Below are the code and all the weights of a small trained network. Each question names an input and a target symbol and asks about switching units off, where a switched-off unit gives its printed mean instead of its output.

import numpy as np


def w(rows, s, z=0):
    codes = np.array(rows[::2]) - 128.0
    scale = np.full(codes.shape[1], s)
    scale[-1] = z or s
    return codes * scale


def f(y):
    return np.maximum(y, 0)


def softmax(a):
    e = np.exp(a - a.max(-1, keepdims=True))
    return e / e.sum(-1, keepdims=True)


def log_softmax(a):
    a = a - a.max(-1, keepdims=True)
    return a - np.log(np.exp(a).sum(-1, keepdims=True))


def net(x, mask):
    ids = ['ΘΠΣΩαβγζηξφ'.index(c) for c in x.split()]
    T = len(ids)
    res = E[ids] + P[:T]
    u = 0
    for l in range(2):
        r = res
        for j in range(2):
            rows = slice(4 * j, 4 * j + 4)
            q, k, v = (r @ M[l][rows].T for M in (Q, K, V))
            z = softmax(np.where(np.tri(T) > 0, q @ k.T / 4**0.5, -1e9)) @ v
            o = O[l][rows]
            res = res + np.where(mask[u + j], z, o[:, -1]) @ o[:, :-1]
        u += 2
        y = f(res @ A[l][:, :-1].T + A[l][:, -1])
        res = res + np.where(mask[u : u + 16], y, B[l][:, -1]) @ B[l][:, :-1]
        u += 16
    return log_softmax(res[-1] @ U[:, :-1].T + U[:, -1])


Q, K, V, O, A, B = {}, {}, {}, {}, {}, {}
E = w([
[194,107,132,163,99,171],'Θ',
[108,195,112,158,85,144],'Π',
[206,166,135,155,148,122],'Σ',
[39,37,173,166,176,103],'Ω',
[124,111,142,107,48,169],'α',
[157,62,101,91,85,101],'β',
[78,153,2,163,176,146],'γ',
[86,162,63,167,113,159],'ζ',
[156,173,153,141,113,159],'η',
[110,93,82,106,88,159],'ξ',
[118,73,45,117,135,151],'φ',
],0.018)
P = w([
[160,96,153,254,124,210],'0',
[84,116,127,102,132,140],'1',
[103,112,132,106,134,149],'2',
[116,109,129,115,135,155],'3',
[129,110,131,119,131,161],'4',
[139,108,134,119,130,167],'5',
[153,109,133,124,133,172],'6',
[157,112,133,122,131,177],'7',
[167,112,135,126,130,179],'8',
[175,113,137,131,133,183],'9',
[179,115,140,125,130,189],'10',
[186,114,141,125,132,193],'11',
[189,114,143,126,126,196],'12',
[195,118,150,124,128,201],'13',
],0.0087)
Q[0] = w([
[108,23,2,59,119,244],'L0H0',
[90,204,218,16,106,56],'L0H0',
[83,169,194,226,12,180],'L0H0',
[220,105,224,177,137,194],'L0H0',
[100,11,6,67,201,49],'L0H1',
[114,120,36,232,105,204],'L0H1',
[71,31,91,167,103,200],'L0H1',
[91,233,79,137,235,62],'L0H1',
],0.0068)
K[0] = w([
[82,21,78,95,129,151],'L0H0',
[166,146,117,61,53,138],'L0H0',
[70,191,167,133,86,225],'L0H0',
[116,86,250,122,175,49],'L0H0',
[104,38,63,111,161,131],'L0H1',
[88,135,147,121,133,194],'L0H1',
[93,63,143,154,114,160],'L0H1',
[131,197,33,150,131,125],'L0H1',
],0.011)
V[0] = w([
[150,106,89,116,203,108],'L0H0',
[72,3,113,144,168,179],'L0H0',
[147,177,129,73,197,184],'L0H0',
[48,95,186,144,135,133],'L0H0',
[152,137,155,16,121,166],'L0H1',
[63,90,110,173,181,242],'L0H1',
[217,100,140,162,79,143],'L0H1',
[146,63,116,142,154,65],'L0H1',
],0.007)
O[0] = w([
[135,91,152,134,24,18,132],'L0H0',
[135,237,210,187,75,55,254],'L0H0',
[75,183,27,141,64,123,106],'L0H0',
[234,163,154,238,71,142,148],'L0H0',
[27,208,19,186,147,126,116],'L0H1',
[92,141,85,252,43,198,223],'L0H1',
[101,141,3,136,117,5,161],'L0H1',
[179,200,152,6,72,161,124],'L0H1',
],0.0051,0.0077)
A[0] = w([
[208,254,163,122,133,170,129],'L0N0',
[128,168,112,156,40,200,128],'L0N1',
[195,133,175,56,176,51,167],'L0N2',
[195,141,88,44,127,115,4],'L0N3',
[210,180,120,138,63,118,186],'L0N4',
[109,207,102,127,123,174,61],'L0N5',
[77,211,108,113,129,52,165],'L0N6',
[93,238,130,89,103,141,25],'L0N7',
[153,125,64,119,130,220,188],'L0N8',
[226,58,105,139,89,159,154],'L0N9',
[42,171,129,120,169,152,218],'L0N10',
[42,32,102,125,215,107,167],'L0N11',
[125,121,205,175,144,149,89],'L0N12',
[119,124,118,175,162,168,104],'L0N13',
[125,136,15,174,124,183,83],'L0N14',
[188,125,154,109,97,97,95],'L0N15',
],0.0093,0.0043)
B[0] = w([
[156,94,76,181,94,183,181],'L0N0',
[107,114,105,122,178,91,246],'L0N1',
[96,108,55,106,162,182,138],'L0N2',
[109,201,164,80,174,20,131],'L0N3',
[94,113,111,113,171,170,221],'L0N4',
[109,95,144,81,187,110,149],'L0N5',
[52,174,202,246,120,180,137],'L0N6',
[72,70,210,69,81,141,133],'L0N7',
[71,101,102,126,166,94,198],'L0N8',
[46,149,148,157,149,132,204],'L0N9',
[116,107,95,177,150,146,152],'L0N10',
[59,73,215,210,40,201,134],'L0N11',
[148,159,183,90,115,146,154],'L0N12',
[107,118,151,127,101,117,152],'L0N13',
[147,163,158,100,159,101,199],'L0N14',
[86,145,90,153,196,129,149],'L0N15',
],0.012)
Q[1] = w([
[177,157,105,181,179,133],'L1H0',
[115,108,110,79,88,163],'L1H0',
[43,85,146,122,132,169],'L1H0',
[186,94,160,70,172,3],'L1H0',
[141,133,134,152,171,134],'L1H1',
[110,119,109,152,96,151],'L1H1',
[116,97,115,102,135,113],'L1H1',
[113,129,135,120,174,178],'L1H1',
],0.015)
K[1] = w([
[210,127,139,179,217,128],'L1H0',
[162,49,80,77,72,93],'L1H0',
[175,95,214,156,83,74],'L1H0',
[10,52,101,136,196,160],'L1H0',
[194,124,175,156,155,117],'L1H1',
[174,150,125,81,158,163],'L1H1',
[81,143,78,201,92,115],'L1H1',
[242,158,116,136,72,125],'L1H1',
],0.011)
V[1] = w([
[119,141,108,209,121,106],'L1H0',
[74,194,170,25,188,58],'L1H0',
[107,80,254,164,92,182],'L1H0',
[108,180,163,150,78,123],'L1H0',
[210,145,151,87,90,137],'L1H1',
[121,103,165,90,241,169],'L1H1',
[116,109,167,80,123,30],'L1H1',
[116,121,77,86,128,110],'L1H1',
],0.0069)
O[1] = w([
[199,84,127,125,127,111,166],'L1H0',
[207,174,71,178,120,148,120],'L1H0',
[178,128,176,121,223,98,254],'L1H0',
[95,167,140,65,154,171,153],'L1H0',
[101,100,103,164,142,61,9],'L1H1',
[99,76,179,174,93,164,189],'L1H1',
[89,2,172,190,171,54,76],'L1H1',
[165,133,193,128,207,145,110],'L1H1',
],0.0071,0.013)
A[1] = w([
[141,111,83,130,148,119,133],'L1N0',
[125,168,106,106,138,74,49],'L1N1',
[124,111,141,142,77,157,116],'L1N2',
[232,222,47,28,30,31,3],'L1N3',
[107,87,162,143,132,122,87],'L1N4',
[239,207,62,177,29,58,7],'L1N5',
[138,140,135,138,158,131,174],'L1N6',
[180,137,103,157,103,132,141],'L1N7',
[165,237,57,88,46,45,2],'L1N8',
[98,88,142,148,88,139,103],'L1N9',
[154,114,125,124,74,165,165],'L1N10',
[158,94,70,132,140,146,128],'L1N11',
[194,229,52,50,59,21,2],'L1N12',
[185,152,111,90,42,51,54],'L1N13',
[230,188,62,76,59,8,49],'L1N14',
[180,103,164,91,112,110,139],'L1N15',
],0.019,0.015)
B[1] = w([
[121,120,127,82,87,161,156],'L1N0',
[51,171,97,89,133,67,130],'L1N1',
[157,203,176,191,210,82,137],'L1N2',
[13,29,35,249,243,228,128],'L1N3',
[91,138,172,123,138,114,158],'L1N4',
[14,4,47,230,28,235,128],'L1N5',
[146,123,101,135,88,134,254],'L1N6',
[94,144,165,208,192,88,132],'L1N7',
[38,13,60,227,53,232,128],'L1N8',
[131,172,97,142,139,124,145],'L1N9',
[92,93,129,200,163,119,142],'L1N10',
[100,156,155,79,101,111,166],'L1N11',
[20,24,20,246,21,234,128],'L1N12',
[5,22,151,238,26,241,128],'L1N13',
[163,76,223,70,178,245,128],'L1N14',
[127,125,80,147,61,155,141],'L1N15',
],0.017,0.014)
U = w([
[109,130,81,248,171,122,155],'Θ',
[94,16,77,68,1,142,230],'Π',
[162,234,135,88,112,129,61],'Σ',
[117,44,223,93,163,97,161],'Ω',
[124,133,130,123,111,116,35],'α',
[124,144,136,121,119,112,33],'β',
[91,170,150,88,163,110,2],'γ',
[123,140,132,121,116,112,28],'ζ',
[218,130,147,120,162,124,219],'η',
[129,135,130,124,114,120,31],'ξ',
[128,137,134,120,116,117,25],'φ',
],0.01,0.0084)

Each question gives the input, a string of symbols that net reads in full, and the target symbol t.
The units are the heads (4 rows each of Q, K, V and O) and the neurons (one row each of A and B). Each row of codes is followed by its name. A weight is (code - 128) times the scale printed after its matrix; where a second scale follows, it is the last column's (O, A, B and U).
mask holds one flag per unit, layer by layer, with each layer's heads first. A switched-off unit (its flag False) gives its mean, the last column of its rows in O or B, instead of its output. The means were averaged over made-up inputs and are rounded, as every weight is.
A unit's drop is (log p(t) with every unit on - log p(t) with that unit switched off) / (log p(t) with every unit on - log p(t) with every unit switched off).
The circuit of an input: a set's keep is (log p(t) with only the set's units on - log p(t) with every unit switched off) / (log p(t) with every unit on - log p(t) with every unit switched off). Starting from the 12 units with the biggest drops (on a tie, the unit counted first), units are removed one at a time, each time the one whose removal leaves the highest keep (on an exact tie, the one counted first), for as long as the keep stays at least 0.8.
circuit, biggest first: the units of the circuit, biggest drop first
top k neurons: the k neurons with the biggest drops, biggest first
top k neurons in layer l: the k neurons of layer l with the biggest drops, biggest first
input ξ Π γ ξ φ β φ ξ Σ, target Θ: circuit, biggest first	L0N0
input β Π ξ, target Θ: circuit, biggest first	L1H0, L1N10, L1N2, L0N9
input ξ ζ ξ η, target Θ: top 2 neurons	L1N10, L0N0
input ξ Ω φ φ ξ Θ Θ η α, target η: top 3 neurons	L0N0, L0N11, L0N9
input Π ξ η, target Θ: top 2 neurons in layer 0	L0N1, L0N0
input Σ ζ Θ Π α, target Θ: circuit, biggest first	L1H0, L1N10, L1N2
input φ β Π ξ φ β Ω ξ φ Π φ Σ ζ, target Σ: top 4 neurons	L0N0, L0N11, L0N8, L0N7
input φ φ ξ φ ξ β ζ Ω φ Π ζ ξ η, target η: top 3 neurons	L0N4, L0N1, L0N11
input γ β Σ ξ Ω Π α ξ β, target Ω: top 2 neurons	L0N9, L0N11
input ξ Ω ξ ξ β ξ Π, target Ω: circuit, biggest first	L1H0, L0N7, L0N5, L0N11
input γ β γ, target Π: circuit, biggest first	L1H0, L1N0
input ξ φ Θ Σ Ω φ φ, target Ω: circuit, biggest first	L1H0, L0N11, L0N8, L0N4
input Ω η Π η Σ, target Σ: top 2 neurons	L0N12, L0N0
input ξ Π γ φ Π, target Π: circuit, biggest first	L0N9, L1H0
input ξ ξ ξ ξ γ γ φ β Π Π Π η γ, target Π: circuit, biggest first	L1N0, L0N9
input φ β Θ φ Σ Π Σ φ β Σ ζ ζ Θ, target Π: top 2 neurons in layer 0	L0N8, L0N6
input φ ξ β Σ Θ φ γ φ α φ, target Π: circuit, biggest first	L1N0
input β ξ β ζ β η Ω ζ ξ ξ β Θ ξ Σ, target Σ: top 2 neurons in layer 0	L0N4, L0N2
input ξ ξ β Ω β Ω ζ Π Ω, target Π: top 2 neurons in layer 1	L1N15, L1N6
input Θ ξ β Ω η γ Σ φ Ω Σ, target Π: top 3 neurons	L0N4, L1N0, L0N2
input ξ β γ ζ Π ξ ξ ζ Π Ω Π Σ ζ γ, target γ: top 2 neurons in layer 0	L0N8, L0N14
input β ξ ξ β ξ ζ ξ ξ ξ φ ξ β α, target Θ: top 2 neurons	L0N2, L0N15
input Π ξ α η α Ω Σ φ Σ φ γ α η Π, target η: top 2 neurons	L0N0, L0N4
input ξ φ ξ φ Π β, target Θ: top 4 neurons	L0N1, L0N8, L0N14, L1N10
input ξ φ α Σ φ Π Ω β Θ α η ξ η φ, target η: top 2 neurons	L0N0, L0N11
input Θ ζ β ζ φ Σ, target Θ: top 3 neurons	L0N1, L1N10, L0N0
input ξ Σ β φ Π Π η α ξ Θ Π ξ ξ ζ, target Π: top 2 neurons in layer 1	L1N0, L1N2
input Σ β Π Ω Π Π Σ ξ ξ, target Σ: top 3 neurons in layer 0	L0N0, L0N11, L0N8
input β η Ω ξ φ ξ ξ ξ α φ ξ, target Ω: top 3 neurons	L0N1, L0N9, L0N4
